Below is a small trained network, with its code and all its weights. Each question gives an input and a target symbol and asks what happens when units are switched off, that is, made to give their printed mean instead of their output.

import numpy as np


def w(rows, s, z=0):
    codes = np.array(rows[::2]) - 128.0
    scale = np.full(codes.shape[1], s)
    scale[-1] = z or s
    return codes * scale


def norm(h):
    return h / np.sqrt((h * h).mean(-1, keepdims=True) + 1e-5)


def f(y):
    return np.maximum(y, 0)


def softmax(a):
    e = np.exp(a - a.max(-1, keepdims=True))
    return e / e.sum(-1, keepdims=True)


def log_softmax(a):
    a = a - a.max(-1, keepdims=True)
    return a - np.log(np.exp(a).sum(-1, keepdims=True))


def net(x, mask):
    ids = ['Θεζτφω'.index(c) for c in x.split()]
    T = len(ids)
    res = E[ids] + P[:T]
    u = 0
    for l in range(2):
        q, k, v = (norm(res) @ M[l].T for M in (Q, K, V))
        z = softmax(np.where(np.tri(T) > 0, q @ k.T / 4**0.5, -1e9)) @ v
        res = res + np.where(mask[u], z, O[l][:, -1]) @ O[l][:, :-1]
        u += 1
        y = f(norm(res) @ A[l][:, :-1].T + A[l][:, -1])
        res = res + np.where(mask[u : u + 4], y, B[l][:, -1]) @ B[l][:, :-1]
        u += 4
    return log_softmax(norm(res)[-1] @ U[:, :-1].T + U[:, -1])


Q, K, V, O, A, B = {}, {}, {}, {}, {}, {}
E = w([
[132,129,162,123,122,160,113,76,198,158],'Θ',
[96,136,145,91,116,101,111,203,173,41],'ε',
[39,87,162,196,75,155,63,186,177,156],'ζ',
[123,94,171,110,208,140,255,177,83,115],'τ',
[150,105,200,170,122,25,55,132,165,107],'φ',
[85,149,123,129,72,50,218,48,166,96],'ω',
],0.024)
P = w([
[81,142,79,128,181,138,128,123,185,163],'0',
[206,82,217,94,33,149,221,136,175,100],'1',
[73,116,112,146,173,138,90,144,122,184],'2',
[122,26,154,155,108,182,162,121,144,23],'3',
[52,133,118,165,169,159,100,157,92,163],'4',
[82,29,149,215,97,187,145,64,174,7],'5',
],0.018)
Q[0] = w([
[136,159,107,72,166,160,224,153,90,143],'0.h0',
[236,159,105,105,152,149,131,7,170,121],'0.h0',
[175,152,136,153,190,114,93,192,73,129],'0.h0',
[110,66,166,163,132,177,177,28,130,205],'0.h0',
],0.014)
K[0] = w([
[161,118,68,32,160,172,203,137,73,109],'0.h0',
[244,159,164,69,156,132,88,13,162,188],'0.h0',
[203,154,143,151,106,132,100,214,43,120],'0.h0',
[74,71,183,206,162,177,161,43,106,241],'0.h0',
],0.011)
V[0] = w([
[103,69,216,108,87,129,211,102,137,118],'0.h0',
[129,1,202,173,16,209,137,119,173,125],'0.h0',
[81,118,169,108,70,109,122,47,137,96],'0.h0',
[117,208,90,95,68,148,79,197,74,118],'0.h0',
],0.01)
O[0] = w([
[141,158,75,167,10,85,135,186,88,72,183],'0.h0',
[195,188,152,52,2,115,72,131,52,125,251],'0.h0',
[175,119,170,143,68,130,194,140,113,34,158],'0.h0',
[126,68,173,78,193,87,60,104,153,154,74],'0.h0',
],0.0099,0.013)
A[0] = w([
[249,102,178,75,110,100,193,139,146,75,165],'0.n0',
[154,86,143,124,238,140,88,135,94,166,86],'0.n1',
[130,168,129,75,98,41,145,24,111,101,3],'0.n2',
[178,85,150,181,181,136,223,147,133,167,11],'0.n3',
],0.013,0.0045)
B[0] = w([
[114,173,246,151,36,137,126,143,70,108,248],'0.n0',
[141,122,181,111,121,125,218,238,202,106,156],'0.n1',
[171,218,106,165,194,165,230,137,84,79,162],'0.n2',
[14,105,186,129,18,162,116,76,122,80,153],'0.n3',
],0.013,0.011)
Q[1] = w([
[221,203,176,158,105,109,216,171,89,99],'1.h0',
[95,114,176,223,73,198,87,171,134,192],'1.h0',
[143,146,133,103,161,142,173,219,121,180],'1.h0',
[85,83,90,91,252,99,138,147,126,171],'1.h0',
],0.012)
K[1] = w([
[214,165,130,106,144,59,242,72,2,57],'1.h0',
[65,15,159,151,125,191,99,202,14,41],'1.h0',
[101,144,156,63,179,129,208,239,49,100],'1.h0',
[109,175,102,211,173,172,113,252,191,194],'1.h0',
],0.0094)
V[1] = w([
[159,241,130,192,158,146,3,87,147,229],'1.h0',
[72,94,195,47,73,203,16,163,104,121],'1.h0',
[166,123,124,171,154,118,147,59,186,1],'1.h0',
[130,78,124,20,83,93,59,119,218,51],'1.h0',
],0.0086)
O[1] = w([
[151,112,121,196,187,103,23,98,168,255,33],'1.h0',
[135,103,61,227,220,216,115,152,123,37,254],'1.h0',
[203,168,81,132,59,36,181,145,166,32,116],'1.h0',
[213,171,63,229,193,47,169,202,203,26,143],'1.h0',
],0.009,0.0094)
A[1] = w([
[72,155,112,185,202,108,2,139,44,144,130],'1.n0',
[75,62,115,137,136,75,135,154,119,163,165],'1.n1',
[179,206,138,135,134,93,150,177,69,154,159],'1.n2',
[129,130,60,170,186,181,61,95,86,152,3],'1.n3',
],0.015,0.0052)
B[1] = w([
[117,159,109,201,119,142,5,136,65,125,254],'1.n0',
[187,117,129,98,124,169,67,131,65,96,169],'1.n1',
[137,178,100,68,107,98,158,207,105,155,239],'1.n2',
[124,144,128,129,100,110,41,126,42,215,213],'1.n3',
],0.018,0.0074)
U = w([
[131,120,138,158,94,175,137,118,200,188,158],'Θ',
[148,183,68,161,176,185,149,239,193,130,6],'ε',
[61,199,106,174,162,106,69,150,86,151,114],'ζ',
[82,21,232,142,66,197,126,55,123,78,79],'τ',
[144,15,106,243,83,111,132,37,160,62,193],'φ',
[167,134,101,1,52,41,107,152,66,136,181],'ω',
],0.0085,0.002)

Each question gives the input, a string of symbols that net reads in full, and the target symbol t.
The units are the heads (4 rows each of Q, K, V and O) and the neurons (one row each of A and B). Each row of codes is followed by its name. A weight is (code - 128) times the scale printed after its matrix; where a second scale follows, it is the last column's (O, A, B and U).
mask holds one flag per unit, layer by layer, with each layer's heads first. A switched-off unit (its flag False) gives its mean, the last column of its rows in O or B, instead of its output. The means were averaged over made-up inputs and are rounded, as every weight is.
A unit's drop is (log p(t) with every unit on - log p(t) with that unit switched off) / (log p(t) with every unit on - log p(t) with every unit switched off).
The circuit of an input: a set's keep is (log p(t) with only the set's units on - log p(t) with every unit switched off) / (log p(t) with every unit on - log p(t) with every unit switched off). Starting from all 10 units, units are removed one at a time, each time the one whose removal leaves the highest keep (on an exact tie, the one counted first), for as long as the keep stays at least 0.8.
circuit, biggest first: the units of the circuit, biggest drop first
k most important neurons: the k neurons with the biggest drops, biggest first
k most important neurons of layer l: the k neurons of layer l with the biggest drops, biggest first
drop when u is switched off: that unit's drop, to one decimal
input ζ ζ ζ ε φ, target ε: circuit, biggest first	(1.h0 1.n3 0.h0)
input ζ ζ ε φ φ, target ε: 3 most important neurons	(0.n1 1.n3 0.n3)
input ε φ Θ ζ ε ω, target ω: 2 most important neurons	(0.n2 1.n2)
input τ ε τ ζ, target ω: 2 most important neurons of layer 1	(1.n2 1.n0)
input ω φ ε, target ε: 2 most important neurons	(0.n1 0.n0)
input φ φ ζ Θ, target ω: circuit, biggest first	(0.h0)
input τ ε ζ ζ ζ ω, target ω: circuit, biggest first	(1.h0 0.n2)
input ε ζ ζ ε ζ ε, target φ: circuit, biggest first	(1.h0 0.h0 1.n2)
input Θ Θ ζ ε ζ ζ, target φ: circuit, biggest first	(1.h0 0.n0 1.n2)
input ζ φ τ, target τ: 2 most important neurons	(0.n3 1.n2)
input ω τ φ, target τ: 3 most important neurons	(0.n1 1.n2 0.n0)
input ε ζ ω ζ φ τ, target ω: 2 most important neurons	(1.n2 0.n3)
input ε ω Θ ε, target τ: 2 most important neurons	(1.n2 0.n0)
input ε φ ζ ε, target τ: 2 most important neurons	(0.n0 1.n2)
input ζ ω ω τ Θ, target τ: 2 most important neurons of layer 1	(1.n2 1.n3)
input φ ε Θ, target ε: 2 most important neurons	(0.n0 0.n3)
input φ ε τ ε Θ, target ε: 2 most important neurons of layer 1	(1.n0 1.n3)
input ε τ ε, target ε: 2 most important neurons of layer 0	(0.n1 0.n0)
input ω τ ε Θ ω ζ, target ω: most important neuron of layer 0	(0.n3)
input τ ω ε ε τ, target τ: most important neuron of layer 0	(0.n0)
input ε ζ ε Θ ε ε, target φ: drop when 1.h0 is switched off	0.4
input ω ζ ζ ω Θ τ, target ω: drop when 0.h0 is switched off	0.9
